Below are the code and all the weights of a small trained network. Each question names an input and a class and asks about switching units off, where a switched-off unit gives its printed mean instead of its output.

import numpy as np


def w(rows, s, z=0):
    codes = np.array(rows[::2]) - 128.0
    scale = np.full(codes.shape[1], s)
    scale[-1] = z or s
    return codes * scale


def f(y):
    return y / 2 * (1 + np.tanh(0.7978845608 * (y + 0.044715 * y**3)))


def log_softmax(a):
    a = a - a.max(-1, keepdims=True)
    return a - np.log(np.exp(a).sum(-1, keepdims=True))


def net(x, mask):
    res = np.array(x, float).reshape(1, 4) / 4 @ E
    y = f(res @ A[0][:, :-1].T + A[0][:, -1])
    res = res + np.where(mask, y, B[0][:, -1]) @ B[0][:, :-1]
    return log_softmax(res[-1] @ U[:, :-1].T + U[:, -1])


A, B = {}, {}
E = w([
[152,202,101,175,104,236,62,186,182,126,167],'x0',
[167,191,66,186,167,78,187,89,109,81,214],'x1',
[116,131,118,134,127,130,112,123,114,133,128],'x2',
[84,154,114,136,239,77,171,224,138,252,94],'x3',
],0.013)
A[0] = w([
[86,121,250,80,93,150,41,169,149,144,49,219],'n1',
[167,66,129,119,26,151,114,78,121,65,147,160],'n2',
[169,205,131,217,84,210,53,208,195,147,177,27],'n3',
[166,216,95,207,205,88,130,39,110,107,199,249],'n4',
[87,152,77,123,221,96,172,232,177,194,80,95],'n5',
[189,230,115,177,117,212,104,163,189,155,92,18],'n6',
[107,199,131,154,206,108,131,173,159,235,114,148],'n7',
[159,102,147,100,63,170,94,43,143,54,129,128],'n8',
[122,98,153,73,86,197,51,186,193,165,84,175],'n9',
[124,44,219,95,77,163,70,165,91,166,53,205],'n10',
[232,218,75,219,155,65,222,110,105,79,214,243],'n11',
[168,135,122,106,54,162,107,65,128,41,133,194],'n12',
[79,84,199,79,89,134,121,139,102,123,24,179],'n13',
[79,2,168,69,145,5,204,34,26,122,81,3],'n14',
],0.0092,0.0023)
B[0] = w([
[95,110,79,127,154,92,209,161,98,96,86,221],'n1',
[95,48,235,57,186,186,76,145,146,176,66,219],'n2',
[218,127,132,205,16,47,2,82,74,205,195,240],'n3',
[71,138,81,120,62,97,213,134,49,78,63,222],'n4',
[100,59,146,39,219,227,35,123,158,162,107,237],'n5',
[226,117,200,172,75,68,59,58,148,141,213,208],'n6',
[66,93,140,76,218,194,36,169,170,101,120,224],'n7',
[104,81,111,76,220,190,27,93,150,121,107,220],'n8',
[123,230,62,171,108,57,209,169,41,26,100,223],'n9',
[88,162,81,161,98,90,229,142,70,71,46,215],'n10',
[71,179,51,196,126,88,239,197,77,38,12,250],'n11',
[107,87,141,40,223,208,128,206,174,165,129,222],'n12',
[68,181,93,177,43,106,183,197,55,87,79,197],'n13',
[236,87,213,203,31,49,51,87,131,222,214,255],'n14',
],0.0083,0.02)
U = w([
[61,185,50,166,134,111,232,169,93,69,59,253],'0',
[69,70,143,35,237,253,64,169,164,168,91,156],'1',
[231,107,175,198,47,53,71,122,117,202,183,21],'2',
],0.011,0.0041)

Each question gives the input, the list of numbers given to net, and the class t.
The units are the neurons (one row each of A and B). Each row of codes is followed by its name. A weight is (code - 128) times the scale printed after its matrix; where a second scale follows, it is the last column's (A, B and U).
mask holds one flag per neuron, in row order. A switched-off neuron (its flag False) gives its mean, the last column of its row in B, instead of its output. The means were averaged over made-up inputs and are rounded, as every weight is.
A unit's drop is (log p(t) with every unit on - log p(t) with that unit switched off) / (log p(t) with every unit on - log p(t) with every unit switched off).
unit that matters most: the unit with the biggest drop
k most important neurons: the k neurons with the biggest drops, biggest first
drop of u: that unit's drop, to one decimal
input [7,0,6,-4], class 2: unit that matters most => n3
input [-8,2,5,-8], class 1: 4 most important neurons => (n12, n2, n8, n3)
input [6,-6,-4,5], class 0: 2 most important neurons => (n9, n14)
input [5,-6,0,0], class 0: 2 most important neurons => (n14, n9)
input [0,5,8,6], class 1: 4 most important neurons => (n5, n7, n9, n10)
input [-6,-7,8,2], class 0: 2 most important neurons => (n10, n13)
input [-5,-4,3,-1], class 2: 2 most important neurons => (n14, n11)
input [4,-4,2,-1], class 0: 3 most important neurons => (n14, n9, n1)
input [-6,-3,-2,-5], class 2: 2 most important neurons => (n14, n5)
input [7,3,-5,-7], class 1: 2 most important neurons => (n12, n8)
input [3,-6,6,-6], class 0: 3 most important neurons => (n9, n10, n5)
input [-5,1,-6,0], class 2: drop of n5 => 0.0
input [-1,4,8,6], class 1: drop of n5 => 0.8
input [-8,-4,1,-4], class 2: unit that matters most => n14
input [-6,1,7,8], class 1: drop of n5 => 0.9
